Below are the code and all the weights of a small trained network. Each question names an input and a class and asks about switching units off, where a switched-off unit gives its printed mean instead of its output.

import numpy as np


def w(rows, s, z=0):
    codes = np.array(rows[::2]) - 128.0
    scale = np.full(codes.shape[1], s)
    scale[-1] = z or s
    return codes * scale


def f(y):
    return y / 2 * (1 + np.tanh(0.7978845608 * (y + 0.044715 * y**3)))


def log_softmax(a):
    a = a - a.max(-1, keepdims=True)
    return a - np.log(np.exp(a).sum(-1, keepdims=True))


def net(x, mask):
    res = np.array(x, float).reshape(1, 8) / 4 @ E
    y = f(res @ A[0][:, :-1].T + A[0][:, -1])
    res = res + np.where(mask, y, B[0][:, -1]) @ B[0][:, :-1]
    return log_softmax(res[-1] @ U[:, :-1].T + U[:, -1])


A, B = {}, {}
E = w([
[127,127,128],'x0',
[128,128,128],'x1',
[127,128,129],'x2',
[13,119,1],'x3',
[247,38,32],'x4',
[127,128,127],'x5',
[128,129,128],'x6',
[47,4,192],'x7',
],0.0082)
A[0] = w([
[86,27,176,191],'n1',
[172,88,165,166],'n2',
[52,121,119,177],'n3',
[62,118,179,183],'n4',
[206,125,247,254],'n5',
[197,113,134,140],'n6',
[164,195,189,211],'n7',
[115,107,82,124],'n8',
[113,34,113,130],'n9',
[95,73,150,148],'n10',
[221,175,92,211],'n11',
[206,90,84,173],'n12',
[134,178,8,210],'n13',
[106,194,145,232],'n14',
[83,102,52,169],'n15',
[139,80,163,138],'n16',
[107,188,89,218],'n17',
[197,50,78,188],'n18',
],0.014,0.0092)
B[0] = w([
[127,21,128,204],'n1',
[202,80,88,170],'n2',
[84,106,165,177],'n3',
[110,71,173,186],'n4',
[225,95,147,250],'n5',
[152,138,100,166],'n6',
[182,141,153,204],'n7',
[85,120,104,149],'n8',
[107,93,94,169],'n9',
[99,19,118,164],'n10',
[167,183,107,211],'n11',
[139,149,80,192],'n12',
[93,176,126,215],'n13',
[133,170,203,192],'n14',
[49,136,115,184],'n15',
[146,98,126,154],'n16',
[90,188,165,185],'n17',
[133,128,5,205],'n18',
],0.015,0.018)
U = w([
[201,221,232,189],'0',
[35,255,201,213],'1',
[204,218,37,153],'2',
[46,246,17,124],'3',
[170,65,209,82],'4',
[14,91,172,209],'5',
[179,67,31,58],'6',
[32,90,4,4],'7',
],0.0083,0.0029)

Each question gives the input, the list of numbers given to net, and the class t.
The units are the neurons (one row each of A and B). Each row of codes is followed by its name. A weight is (code - 128) times the scale printed after its matrix; where a second scale follows, it is the last column's (A, B and U).
mask holds one flag per neuron, in row order. A switched-off neuron (its flag False) gives its mean, the last column of its row in B, instead of its output. The means were averaged over made-up inputs and are rounded, as every weight is.
A unit's drop is (log p(t) with every unit on - log p(t) with that unit switched off) / (log p(t) with every unit on - log p(t) with every unit switched off).
The circuit of an input: a set's keep is (log p(t) with only the set's units on - log p(t) with every unit switched off) / (log p(t) with every unit on - log p(t) with every unit switched off). Starting from the 12 units with the biggest drops (on a tie, the unit counted first), units are removed one at a time, each time the one whose removal leaves the highest keep (on an exact tie, the one counted first), for as long as the keep stays at least 0.8.
circuit, biggest first: the units of the circuit, biggest drop first
k most important neurons: the k neurons with the biggest drops, biggest first
drop when u is switched off: that unit's drop, to one decimal
input [0,4,-1,0,0,-8,2,0], class 0: circuit, biggest first : n18; n1
input [-7,-5,2,-4,1,5,6,8], class 6: circuit, biggest first : n14
input [-2,-3,-7,1,-7,1,1,-5], class 1: 2 most important neurons : n5; n17
input [8,3,-2,-8,6,-7,1,0], class 2: 2 most important neurons : n11; n1
input [4,-4,-1,0,-8,0,-4,-5], class 0: 2 most important neurons : n7; n15
input [6,-1,7,1,0,-2,-1,-5], class 1: 2 most important neurons : n5; n18
input [-1,-6,2,7,1,0,-5,2], class 7: 2 most important neurons : n14; n9
input [4,7,8,1,-4,2,-8,5], class 5: 2 most important neurons : n5; n7
input [-7,0,0,8,-5,6,-2,1], class 5: drop when n4 is switched off : 0.3
input [6,-6,-5,8,-8,-5,-2,4], class 5: drop when n4 is switched off : 0.0
input [0,-8,-8,3,7,-1,3,1], class 7: drop when n14 is switched off : 0.1
